[[-21  23  18   9 -22 -34 -21  -8]
 [ 27  -1   5 -28  27  16  27 -20]
 [ 25   3   8 -25  25  13  25 -19]]
->
[[ -8 -21 -34 -22   9  18  23 -21]
 [-20  27  16  27 -28   5  -1  27]
 [-19  25  13  25 -25   8   3  25]]

[[ -6   3  15  -1  -9 -21  -1]
 [-16 -24  10 -26 -17  14  -2]
 [ 28   6 -10  28  19  -6  17]
 [ -6  27  -3   4   0  -8 -24]
 [  6  -2 -16   3  11  20   3]
 [ 29  10 -13  31  22  -8  16]
 [  1  26  -6  10   5  -9 -17]
 [ -4   1  18   0 -11 -23   0]
 [ 25  12 -10  30  20 -14  16]
 [ 12  -1 -19  11  20  14  15]
 [  2  -6 -14  -5   6  25  -1]
 [ 13 -24  -3   6  11   5  34]]
->
[[ -1 -21  -9  -1  15   3  -6]
 [ -2  14 -17 -26  10 -24 -16]
 [ 17  -6  19  28 -10   6  28]
 [-24  -8   0   4  -3  27  -6]
 [  3  20  11   3 -16  -2   6]
 [ 16  -8  22  31 -13  10  29]
 [-17  -9   5  10  -6  26   1]
 [  0 -23 -11   0  18   1  -4]
 [ 16 -14  20  30 -10  12  25]
 [ 15  14  20  11 -19  -1  12]
 [ -1  25   6  -5 -14  -6   2]
 [ 34   5  11   6  -3 -24  13]]

[[ 20   1  -4 -28]
 [ -6 -18 -20  -1]
 [-24  -7  17  19]
 [-17  15 -13   9]
 [-10 -18 -19   2]
 [-23  -2  15  27]
 [ 15 -16  13 -13]
 [-14  -8 -11  23]
 [-11  18 -14  20]
 [ -6  10 -15 -21]]
->
[[-28  -4   1  20]
 [ -1 -20 -18  -6]
 [ 19  17  -7 -24]
 [  9 -13  15 -17]
 [  2 -19 -18 -10]
 [ 27  15  -2 -23]
 [-13  13 -16  15]
 [ 23 -11  -8 -14]
 [ 20 -14  18 -11]
 [-21 -15  10  -6]]

[[ 0 11  7 13 12  0 -7]
 [ 0 22 28 20 11  7 13]
 [13  9 22 28 20 11  7]
 [28 20 11  7 13 12  0]]
->
[[-7  0 12 13  7 11  0]
 [13  7 11 20 28 22  0]
 [ 7 11 20 28 22  9 13]
 [ 0 12 13  7 11 20 28]]

[[ 11 -10  -6  10 -15 -24  -9  10 -18 -17  -5   0 -13]
 [-11  16  13  -2   3  27 -11   9  20   1   3  -3   4]
 [ -5  10   5 -10  18  28   5  -3  13  -4  -8 -11   7]]
->
[[-13   0  -5 -17 -18  10  -9 -24 -15  10  -6 -10  11]
 [  4  -3   3   1  20   9 -11  27   3  -2  13  16 -11]
 [  7 -11  -8  -4  13  -3   5  28  18 -10   5  10  -5]]

[[  0   6  -4  -8   5   2   9   6]
 [  1 -10 -14  26   3  -5   9  19]
 [  4  -4   3   6   9  -1   9   1]
 [  9 -10   6 -17  -5 -24   9 -10]
 [ 22  -4 -12 -34  -1  -6   9  -9]
 [  9   1  -9  -5  17   0   9   0]
 [-10  15  -9 -11 -14   5   9   2]]
->
[[  6   9   2   5  -8  -4   6   0]
 [ 19   9  -5   3  26 -14 -10   1]
 [  1   9  -1   9   6   3  -4   4]
 [-10   9 -24  -5 -17   6 -10   9]
 [ -9   9  -6  -1 -34 -12  -4  22]
 [  0   9   0  17  -5  -9   1   9]
 [  2   9   5 -14 -11  -9  15 -10]]
